Each row is followed by its group and then its class within the group.
[ -7.7  -5.2 -16.7   2.7   7.1  -3.4  18.3   3.5   2.8  10.7  21.8  -2.1
  -9.9   7.5  -7.3  -1.9   3.2   3.9]  L/q234
[ -0.2  -8.5  -4.1  -3.1  12.8  -9.9   6.4 -10.6  -1.1   0.7  28.4   5.7
  -9.6   9.7 -16.9  -3.9  24.6  12.6]  R/q324
[ -2.0  -3.0   1.6  30.6   6.7   0.2  -0.1 -13.6   9.4 -16.2  20.9  -2.5
 -10.7   3.1 -13.6  -7.0  25.8  -2.3]  Y/Q135
[  7.8  -3.0   2.4   0.3  30.1   4.0   5.1 -11.6 -10.2  10.0 -10.7  -2.4
  -2.4 -18.5  -0.1  -0.4   8.5   1.2]  R/q324
[-15.2  -6.9  -6.8   1.1  -7.7  -5.3  11.5  -5.3  -2.8   1.8  31.7  -9.1
 -11.2  10.4  -0.5  -5.5  10.0  -2.9]  L/q234
[ -1.8   0.4  17.8   9.3 -32.0 -14.2  -2.7  -1.3   4.4  -1.2  31.9  -3.0
 -17.8   8.9 -14.0  -3.8   7.6   3.9]  Y/Q135
[ -1.3 -31.9   1.5  -3.7  32.9  -9.7   0.4  -6.2   3.7  -9.9  58.7   0.4
  -4.3   2.5 -12.1  -4.5  12.6   4.9]  Y/Q135
[  0.1 -31.1  -4.8 -10.7  12.0  -5.7   4.2  -1.2  -3.8  -4.8  37.8   6.4
   7.6  -2.7  -2.8  -2.3   0.5   1.7]  Y/Q135
[  6.9   2.6   1.3   0.9  10.2   3.1  -5.3  -9.0   1.0  -7.8  -0.6 -11.0
 -12.4  -0.2 -20.5  -1.5   7.6   0.8]  R/q906
[  0.0   2.2 -12.3   2.9  12.0   8.6  -1.2  -9.2   0.1  -9.2 -15.8   3.2
  -6.1  -3.6 -14.8  -8.7  12.1  -3.3]  Y/Q96
[ 19.7   6.0   2.0   0.4  16.1  12.0  -0.7   3.9   2.7  -1.6 -27.9   6.1
  -6.3  -7.4 -16.7  -6.7  -0.6  -0.9]  R/q906
[  2.6   7.0   2.2  -0.2 -15.1 -16.8   4.2  -8.0   6.1 -18.2  47.6   8.0
  -5.1  12.0 -17.1  -4.3  22.2   2.3]  Y/Q96
[ -7.7  -5.0  -5.0   2.5  19.5  -8.3  12.0  -7.8  -0.7  -5.2  18.9 -12.1
  -8.6   4.9   0.8   5.6  22.1  29.4]  L/q234
[ -6.0   3.5  -2.5   4.0   4.1   7.0   1.4  -9.2  -3.1  -6.9  -8.3   6.7
  -9.4   0.9 -11.8   0.3   7.8  -2.4]  R/q906
[  1.3  -3.9  -0.4  -5.2  20.7   3.2   2.8  -5.3 -15.0   6.0  32.0 -11.2
  -0.1   4.3   2.3   3.9  22.3   7.7]  L/Q503
[  6.6   1.0  -9.3  -0.2  15.0   3.3   2.5 -18.0  -0.2  -3.1 -11.9  -0.7
   1.3  -9.7  -5.9   0.5   9.3  -0.8]  Y/Q96
[ 10.6  -5.7 -19.6   1.1  38.9  21.0  -5.1 -14.9  -2.4   6.9 -61.4   2.7
   4.4 -28.3   4.8   5.3  -4.3  13.5]  Y/Q135
[ -2.5  -9.9  -6.1 -12.4   0.8   9.2  -1.1   1.8  -4.0   1.7 -41.2   3.0
 -15.2   2.6   1.3   1.1  -4.1  -3.0]  L/q234
[-10.6  -7.4  -3.3  -6.6  -2.5 -12.3   8.9   0.1  12.8   0.4  17.8  -2.5
 -16.1  11.1   0.1   2.1   6.5  -3.7]  L/q234
[ -8.0 -14.9   0.1  -0.8  10.7   2.2  34.2  -5.4   0.9   3.2  35.3 -11.7
 -18.6   8.9   3.0  -2.6  10.8  -0.6]  L/q234
[ -8.8   4.2  -0.4 -12.8  13.2   6.4   7.2  -0.6   7.9  -1.8   9.3  -7.2
 -20.1  10.3  -2.2   1.6  11.8   4.9]  L/q234
[  2.2  -1.3  -6.0   3.3  23.8   2.9   7.2 -15.0  -0.9  -8.4  17.4  -1.9
  -3.8  -0.5  -8.8   0.7  14.7  -2.1]  R/q324
[ -8.2 -10.8  -8.3  -0.9  11.2  -1.0  11.0  -9.1   1.3  -1.1  44.9  -2.4
  -2.2  18.3   1.2  -6.4  12.8   3.3]  L/q234
[-6.0 -2.1  1.7 -4.3 39.0  0.0  3.8 -4.6 10.8 -8.0 19.7 -5.9  6.2 -1.2
 -4.0 15.4 19.3  9.7]  R/q324
[ -8.3  -3.9   2.4   1.0  27.5  -1.2  18.1 -12.5   0.8 -13.0  38.8  -1.5
 -10.3  10.0   0.5   0.9  16.3   5.9]  L/q234
[-11.8 -12.1   3.9   3.0  19.2  -2.7  12.1 -11.0   2.2  -2.6  22.8  -1.5
 -14.4   4.5  -0.9  -0.3  18.0  -4.9]  L/q234

Each row is followed by its group and then its class within the group.
[ -3.2   6.4  -2.8  -3.0  -5.2   0.5 -10.4  -2.5  -2.2  -2.4  -0.7   7.2
   2.7  -3.0   2.2  -0.7   3.6  -0.1]  V/q389
[  4.4   5.1   5.6  -2.6  -6.5   2.4 -10.1  -6.7  -1.2  -5.7   2.8   6.6
  -3.7  -5.5 -11.6  -1.2   0.0   1.8]  V/q389
[  1.7   9.4  -7.0  -4.0 -13.8   5.5  -8.8  -6.3   1.6 -11.1  -2.7   1.7
   4.3  -3.0   0.8   7.2   0.5  -0.7]  N/q997
[ -0.8  -3.8  -3.5   3.8  10.2   2.5  -2.4 -11.0   2.9   5.7   3.6   4.8
  -6.9  -2.7   1.0   3.2   3.5   3.8]  J/q197
[  0.7   3.3  -3.8  -2.3  -6.9   1.2 -17.6 -20.6   1.8 -17.0   7.6  -1.9
   7.2  -1.7  -0.3   0.3   1.0  -2.4]  V/q389
[ -0.3   4.2 -10.6  -1.4 -11.3   3.8  -3.6 -18.6  -0.1 -32.9  -1.6   0.3
   7.2  -0.1  -7.2  -4.5   0.6  -4.3]  N/q882
[  2.7  -0.6   1.1  -6.5  -8.4   3.4  -2.1   9.0   3.1   0.4 -10.6   1.7
  -1.5  -9.4  -6.1  -4.6   3.0  -0.5]  N/q997
[ 4.6  8.7  2.5 -2.4 -5.8  6.3 -4.2 -3.4  5.2 -2.9  6.8 -0.4  0.1 -6.3
  8.7  4.8  4.6 -2.7]  V/q389
[-2.5 -0.2  6.0 -2.1 -3.5  4.0 -7.5 18.1  0.9  8.0 -5.3  6.7 -4.0 -1.7
 -4.2 -1.0  0.6  4.7]  N/q882
[ -0.7  -4.8 -10.9   3.7 -18.0  -6.8   4.3  -3.3  -0.4 -33.7   8.4   0.7
   5.6   1.3   2.3 -10.9  -3.2  -7.7]  N/q997
[ -1.8   5.1   0.5  -0.5  -1.0   2.7 -13.2  -8.7   1.6  -8.7  -0.6   4.8
   1.3   3.4   4.1   3.6  -0.2   1.5]  V/q389
[ -6.7  -1.4  -0.2   1.9 -10.7   3.0   8.5 -14.0   0.0  -7.8   6.7  -1.3
   5.4   1.4   2.3  -6.3  -2.8 -10.3]  V/q982
[ 1.2 -2.7 -0.1  2.9  7.8 -1.5 -4.0 -2.2  2.1  1.9 12.5  3.1 -4.5  1.7
 -4.5  5.6 -0.7  5.9]  J/q197
[ -0.4  10.2   4.6  -5.1  -0.6   8.5 -10.7  -8.5  -1.3 -10.0   6.1   0.8
   6.7  -8.6  -7.1   1.5   2.8  11.2]  V/q389
[ -1.7  -4.4  -1.0   6.8 -12.0   3.1  -8.8  -9.1  -1.3 -26.8   4.6   2.4
   1.2   4.8  -4.5   4.3  -2.3  -7.7]  V/q389
[-0.5 10.2 -4.9 -3.9  2.8  5.2 -5.5 -2.4  0.8  1.0 -4.2  6.9 -2.0 -6.4
 -2.5  3.3  1.1  2.1]  V/q982
[  1.0  10.4  -1.8  -9.3  -9.3   8.9 -10.5   9.9   1.8  -8.2  -5.0   0.1
  -1.7 -16.9  -5.7   3.2   4.2   1.5]  N/q882
[ 2.7  6.3 -2.2 -1.5 -3.0  9.5 -4.6 -1.8  6.3 -9.0 -5.0  3.5  0.5 -9.6
  5.7 10.9  4.9  0.8]  N/q997
[  1.1   2.0  -5.8   4.9   6.3   3.0  -5.2 -13.6   3.1  14.6 -10.2   4.4
  -2.6  -2.5   0.3  12.3   5.3   4.3]  J/q215
[ 0.2 -2.9  1.9 -0.4  0.0 -0.2  0.2  3.2  3.5  6.5  7.9 -0.1 -0.7 -0.3
 -1.5 -2.6 -1.1  0.7]  V/q389
[  1.0  -1.4  -2.1   5.1   0.8   4.5  -4.0 -21.2   1.1  -3.6  -3.0   8.0
  -5.1  -0.4  -5.9   6.3  -0.8   5.7]  J/q197
[  3.3   1.5  -0.7   1.5   0.6   3.3  -7.9 -14.9   6.2   1.3   1.9   4.2
  -0.8  -3.0  -3.0  10.9  -0.4   2.7]  J/q215
[ 3.0 -1.8 -1.8  1.7 -6.0  2.9  2.1 13.2  6.5  2.4  1.6 -0.2  2.0  2.5
 -3.1 -3.2  4.1  3.3]  N/q997
[ 0.7  0.2 -7.1  1.7  0.8 -0.6  3.0 10.4  0.6  0.5  2.8  4.4  4.2 -0.9
 -0.6 -3.7  1.1 -1.0]  N/q997

Each row is followed by its group and then its class within the group.
[-12.4   2.8   1.8   1.6  -0.6 -10.9  -4.5   3.2   1.1   4.9   2.3  -6.0
   2.2   0.8  -3.8   1.6  -1.6   3.0]  Q377/<64>
[ 6.9  4.9  2.6  4.8 -3.3 -5.6  0.0  0.0 -0.1  0.9  5.4 -7.9 -4.5 -3.6
  4.3  7.3  2.8 -7.8]  Q836/<67>
[ 9.0 -3.8 -1.8  6.6 -0.6 -2.5 -0.3  2.3  0.0 -1.9  2.2  1.6 -3.8  5.9
 -2.9  1.4 -0.9 -1.3]  q184/<70>
[ 5.5  1.5 11.3  2.2 -8.0 -7.1  0.0  3.2  1.7  2.7  1.4 -3.8 -2.2  5.7
 12.1  6.7 -7.7  1.0]  q991/<58>
[ 5.9  4.2  4.0  0.0 -3.8 -2.1  0.1  5.5 -2.7  0.2  3.9 -0.4 -4.7  3.6
 11.1  7.5 -7.7  0.0]  q991/<90>
[-5.1  0.1  2.4  0.5 -1.4 -5.4 -2.2  7.5  2.9  4.6  0.3  1.7 -1.4  2.0
  3.6 -6.2 -5.2  2.7]  Q377/<64>
[-13.3   5.8  -3.8   5.6  -0.6  -4.5  -2.4   5.3   2.1   1.9   1.5 -10.0
  -3.8  -6.6  -0.8   0.7  -6.9  -5.9]  Q377/<74>
[-3.7  1.7 -2.3  6.8  0.4 -6.0 -3.0  5.0  2.5  0.1 -0.3 -4.9 -0.3 -2.7
 -6.8 -1.9 -0.3 -3.5]  Q377/<74>
[ 8.5 -2.1  0.3  1.9  1.1  1.0  0.9  3.0  2.5 -1.6  0.7  0.4  1.7  1.0
  2.3  2.5 -7.3 -5.4]  q184/<69>
[ -2.6   5.2   1.7   5.2   2.2  -8.0  -1.6   8.1   1.2  -1.6   0.9  -4.2
  -6.6 -14.9  -1.9  -0.3  -6.9  -6.0]  Q377/<59>
[  6.4  10.6  -4.4   6.7  -3.9  -8.5  -1.1   0.9   1.8   4.8   5.8 -11.9
 -10.2  -6.3  10.1   5.0   2.7 -10.5]  Q836/<89>
[-0.2  0.1  2.0  2.0  0.1 -6.2  0.9  4.8 -0.8  0.9  3.2 -8.4 -2.5  4.7
  8.8  2.5 -5.6  0.8]  q991/<58>
[ 7.5  6.9 -2.5  3.0  0.7  0.6 -0.1  1.9  3.6  3.5  3.4 -6.0 -2.8 -6.9
  2.5  5.3 -7.2 -7.5]  Q836/<67>
[ 7.6 -5.1  3.0  3.3 -6.4 -5.5  3.8 -1.6  2.2 -0.6  1.3 -4.7  0.8  2.0
 -0.3  6.6 -4.6 -4.4]  q184/<70>
[ 7.8 -5.5 -5.7  2.5 -3.3  4.6  0.3 -1.9 -1.7  0.1  3.5 -4.3  2.3  4.8
 -2.7  4.8 -4.8 -7.1]  q184/<70>
[ 8.9 -5.7 -2.6  1.0 -1.7 -1.5  1.4 -1.4  0.6 -1.6  2.8 -3.9 -3.2  3.2
  0.3  1.2 -4.6 -5.3]  q184/<56>
[  5.4   8.3   0.1   5.9  -1.6 -10.4  -0.4   4.0   3.0   1.7   5.0 -11.1
  -8.0  -8.8   4.9   2.2  -1.4  -8.3]  Q836/<71>
[ 6.5  1.5  5.9  0.2 -5.1 -1.6  0.7  2.9  1.2  1.4  1.3 -6.4 -3.9  4.8
 10.8  9.6 -1.6  3.4]  q991/<58>
[ 6.4  0.0  1.4 -2.0 -2.8 -0.1 -0.1 -1.7 -5.7 -0.4  2.4 -3.3 -5.2  4.1
  8.7  6.2 -3.6  2.1]  q991/<90>
[ 5.1 -2.5 -2.5  1.7 -4.5  3.7 -5.2  0.9 -0.1 -1.2  3.4 -7.4 -3.8  0.9
  6.4  9.3  3.9 -2.0]  q991/<80>
[ 3.5  5.1 -0.8  2.9 -2.9 -8.0 -0.5  5.3  9.5  1.3  3.2  0.4 -5.6 -1.5
  1.6  5.4 -5.2 -3.5]  Q836/<89>
[-10.4   0.8  -1.8   3.7   4.9  -3.9  -1.8   2.4  -0.1   1.8   4.6  -1.1
  -2.3   8.0   0.2  -2.5  -1.8  -3.5]  Q377/<59>
[11.0  2.0  7.0  3.1 -4.1  3.9  2.4 -0.6  0.1 -2.0  5.6  1.2  3.1  2.0
  2.5  2.1 -7.1 -1.1]  q184/<69>
[ 11.3   8.9   6.8   4.9  -7.5 -13.5   0.5  -0.9   1.8   0.2   2.5  -3.8
  -5.1  -5.3   3.4   7.0   3.3  -5.2]  Q836/<89>
[ -4.7   2.8   0.4   5.3  -0.5  -2.7   1.1   1.9  -1.0  -0.5   0.2   3.2
   2.4   4.3  -0.1   3.2 -11.0  -2.6]  q184/<56>
[ 2.5  3.7  2.3  4.3  0.9 -8.7 -2.8  0.3  2.0 -0.8  4.6 -1.9 -8.3 -6.1
  7.3  3.1 -0.2 -5.0]  Q836/<71>
[-6.2  5.4  2.2 -2.0  3.6 -7.7 -4.2  5.7 -0.2  1.8  1.2  1.5 -1.8  0.1
 -2.0 -2.5  2.5  0.3]  Q377/<64>
[-2.8  3.8  1.4  4.8 -0.4 -5.7 -3.4  6.4  0.1  2.6  1.1 -1.7 -2.0  0.7
 -3.0  0.7  0.4 -2.8]  Q377/<59>
[ 6.6 -4.0 -4.7  1.4 -0.2  1.3 -0.6 -0.7  5.5 -1.7  3.8 -6.7 -3.4  3.5
  7.9  4.5 -5.4 -2.8]  q991/<90>
[11.1 -5.5  4.1  1.1 -7.8 -3.5  2.7  2.2  0.0  1.8  0.2 -1.3 -7.2  5.9
  3.9  9.3 -2.2  0.3]  q991/<58>
[ 3.5 10.0  2.6  7.3 -9.3 -6.6  0.1  1.8  3.3  2.6  4.1 -4.7 -5.2 -3.5
  5.6  5.3 -4.0  0.0]  Q836/<89>
[-4.4  3.6  1.0  1.6  2.7 -7.2 -3.1  6.3  3.1  2.9  0.5 -9.3 -4.0 -6.2
  2.5 -1.8  0.1 -2.6]  Q377/<74>
[ 11.5  -6.0  -1.8   5.0 -11.5 -10.5   2.4   0.2   2.2  -5.6   3.5   2.7
   1.5   6.8  -1.1   2.9   2.3  -5.2]  q184/<56>
[ -5.6   6.4  -1.2  -1.7 -16.0  -1.0  -3.2   6.0   1.6   1.9   0.3  -1.4
  -5.5  -0.4  -0.9  -0.9  -3.6   0.3]  Q377/<74>
[ 12.5   2.1   1.2   6.8  -4.4 -18.1   3.3   2.5   7.4   3.1  12.8 -17.4
  -9.0  -6.1  12.5   4.1   0.9  -7.6]  Q836/<71>
[ 3.1 -1.5 -1.7  3.0 -3.6 -7.7 -1.1  3.3 -2.3 -0.9 -1.3 -0.6 -6.1 17.5
  2.3  1.1 -2.8 -2.0]  q991/<58>
[  1.8  -3.1   0.3   8.4  -5.6 -11.6   0.5  -0.2   1.5  -3.3   2.6   1.5
   5.1   4.0   4.1   0.9  -5.7   4.9]  q184/<56>
[-3.2  3.0 -2.6  5.4  0.0 -2.9 -4.0  5.7 -0.4 -1.8  4.1 -4.6 -4.4 -1.3
 -6.3  0.6 -0.6 -1.9]  Q377/<74>
[-5.9  2.3 -4.2  4.3  0.8 -3.3 -3.8 -6.2  1.1 -1.2  2.1 -1.0 -5.5  2.9
 -2.5 -3.5  0.2 -0.9]  Q377/<74>
[ 12.8   3.4   0.9   6.1  -3.8 -16.7   5.3   1.4   6.0   2.5   4.7  -8.0
  -9.7  -6.2   5.5   2.6   1.3  -7.4]  Q836/<71>
[ 7.6 -3.3 -2.1  3.6 -3.6 -2.1  1.0  1.7  2.2 -2.3  3.0 -1.2  4.4  3.7
 -1.5  3.6 -3.2 -4.6]  q184/<69>
[  1.0 -12.5  -2.3   2.3  -2.5  -1.5  -3.6   4.5  -1.1  -4.4   2.3  -9.2
  -5.2   8.1   8.1   8.3  -4.5  -1.9]  q991/<80>
[-2.2  1.8 -2.8  1.5 -6.5 -6.9 -0.4  2.8  2.4  2.2  3.7 -6.8 -7.1  4.7
 10.2  7.6 -5.6 -1.2]  q991/<80>
[ 1.4  7.8  3.9  9.1 -0.5 -9.7  0.4  3.6  2.0  2.0  4.2 -7.3 -7.0 -4.9
  9.7  5.9 -7.6 -8.6]  Q836/<89>
[ 3.7  0.1 -2.5  0.1  2.4  3.2  0.5  0.5 -0.9 -1.4  1.2 -4.9 -4.0  4.2
  4.0  6.6  0.7 -0.8]  q991/<80>
[ 5.5 -5.3 -1.3  2.1 -3.3  5.2 -0.4 -0.3 -1.3 -1.2  1.8  3.8  0.3  1.2
 -1.3  5.2 -3.2 -3.2]  q184/<70>
[ 5.4 -4.1  2.3  7.0 -4.3 -5.6  1.9 -1.2  0.9 -0.4  4.1 -2.0  1.3  0.0
 -5.7  5.4 -4.6 -7.3]  q184/<56>
[ 3.3  1.5  4.1  0.0 -5.9 -3.7 -0.4 -0.1 -6.5 -2.2  4.8 -9.4 -2.7  5.9
  4.9  8.8 -3.4 -2.3]  q991/<90>

Each row is followed by its group and then its class within the group.
[  3.8  -1.2   1.5   0.6   2.0   5.0  -5.6  -2.8 -12.9  -4.3  -1.3   9.8
   1.6   1.7  -3.2   3.4   4.5   5.5]  K/<12>
[ 3.9  4.3 -0.6 -0.8 -4.0 -0.4  3.5 -3.0 -5.1  1.5 -2.5  4.1  1.4  1.8
 -4.3  2.6  1.4  1.3]  K/<34>
[ -4.8  -5.5   4.6  -0.6  -6.4  -4.9 -20.4  -3.4   2.6  -1.9  -3.0  -1.4
   0.9   2.1  -1.2  -3.9   9.1  -1.8]  Q/<24>
[-1.4  4.0  3.7  1.2 -2.6  6.0  5.8 -6.4 -4.5  7.5  2.2  2.7 -1.2 -4.6
 -0.4 -3.9 -1.3  3.6]  E/<3>
[  1.6  -7.8   0.3   1.0 -10.0  -2.7   0.5  -4.1   2.1  -7.0  -4.3   3.5
  -2.3   8.2  -1.7   4.4  12.3  -5.1]  Q/<24>
[  5.1   4.3  10.2   1.3 -14.5  -9.4   3.4  -0.5  15.5   7.3   4.3  -4.1
   3.0   0.1   4.2  -4.0  -1.1  -4.9]  P/<31>
[ 0.2 -0.9  0.9 14.1 -5.2 -4.8  2.5 -1.1  7.0  5.7 -1.6  0.0 -0.6 -3.5
  0.5  3.7  4.2 -3.5]  Q/<15>
[ -2.2  -5.7  -0.7  -6.2  -2.7 -10.5   1.2   3.4   6.9   2.3  -3.6   8.3
  -2.6  -5.5   1.1   4.1  12.8  -6.8]  Q/<15>
[  2.7  -9.6  -0.6  -4.3   3.7   7.0   2.0  -5.4  -5.1 -11.3  -2.3  -1.0
   2.1   3.1  -6.0  -0.3   3.4   4.5]  K/<34>
[-1.9 -2.3  2.3 -7.1 -0.5  0.7  7.8 -5.4 12.2  4.3 -3.5 -1.6 -0.4  5.3
 -1.0  8.9  7.4 -5.2]  Q/<2>
[ -4.9   3.1   3.0   1.2  -5.3   1.2   2.5  -5.1   4.9  -0.5  -3.0  -0.7
 -12.8   2.8  -4.5   0.3   7.8  -3.5]  P/<4>
[ 3.1  0.4  3.2  1.4  1.0 -3.6  6.2 -4.7 -4.5 10.2 -2.3  3.7 -2.1  0.5
  4.3 -2.9  2.9 -3.9]  Q/<15>
[-6.3 -0.6  0.7 -4.9  4.5 10.8 -1.5 -3.4 -6.9 -3.1  1.3 -1.4  0.1 -0.7
 -4.7  2.7  4.4  1.7]  K/<12>
[-3.3 -3.0  3.5  2.3 -2.3 -3.8 -5.3  0.2 11.9  1.3 -3.7 -6.4 -2.1 10.6
  2.0  7.3 -4.7 -4.3]  P/<31>
[-0.6 -3.2 -7.7 -0.9  2.3  0.6  1.9  1.4 -7.2 -2.6 -1.9  2.3 10.9  4.6
 -2.6 -7.9  2.7  2.8]  K/<5>
[ 1.1 -0.6  5.8 -1.6 -7.0 -4.3  2.4 -2.6  5.8  1.4 -4.0 -3.0 -5.5  3.3
 -2.0 -1.5  1.3 -1.4]  P/<4>
[ -1.3  -0.3   4.6   0.5 -13.8  -1.3   3.4  -6.9  15.2   4.1  -1.2  -5.2
  -9.4   1.0  -2.1   6.0   1.7  -0.8]  P/<4>
[ 6.9  3.0  2.4  0.9 -6.6 -1.1  4.1 -1.6 -6.9 11.6  2.1  3.5  3.4 -2.1
  2.1  2.7 -6.3  2.2]  E/<1>
[-0.2 -5.4  0.5 -0.3  7.9  1.8 -4.2 -6.0 -9.2 -3.2 -0.7  5.6  2.7 -0.6
  0.9 -5.5 11.2  4.0]  K/<5>
[ 0.0 -0.4  2.5  1.2 -7.7 -6.0  2.8  1.2  7.1  3.0 -1.9  2.2 -1.8 -0.5
 -2.9  9.4  6.4 -2.6]  Q/<2>
[ 1.9  0.2  7.2 -5.1  9.2 -2.9  3.2 -9.3 17.0  7.3 -2.0 -4.5 -6.5 -1.9
  4.8  2.9 -0.3 -2.3]  P/<4>
[  1.8  -1.3   3.6   4.2   9.5   8.8  -5.1  -5.5 -11.1  -0.3  -3.9   2.2
   2.9   8.1   0.1  -5.4   4.0   2.5]  K/<34>
[ 2.9  1.9  5.6  2.8 -4.8  4.9  0.1 -0.2  9.0  1.4 -5.1 -5.7 -3.7  6.6
  1.0  7.9  1.5 -1.4]  P/<31>
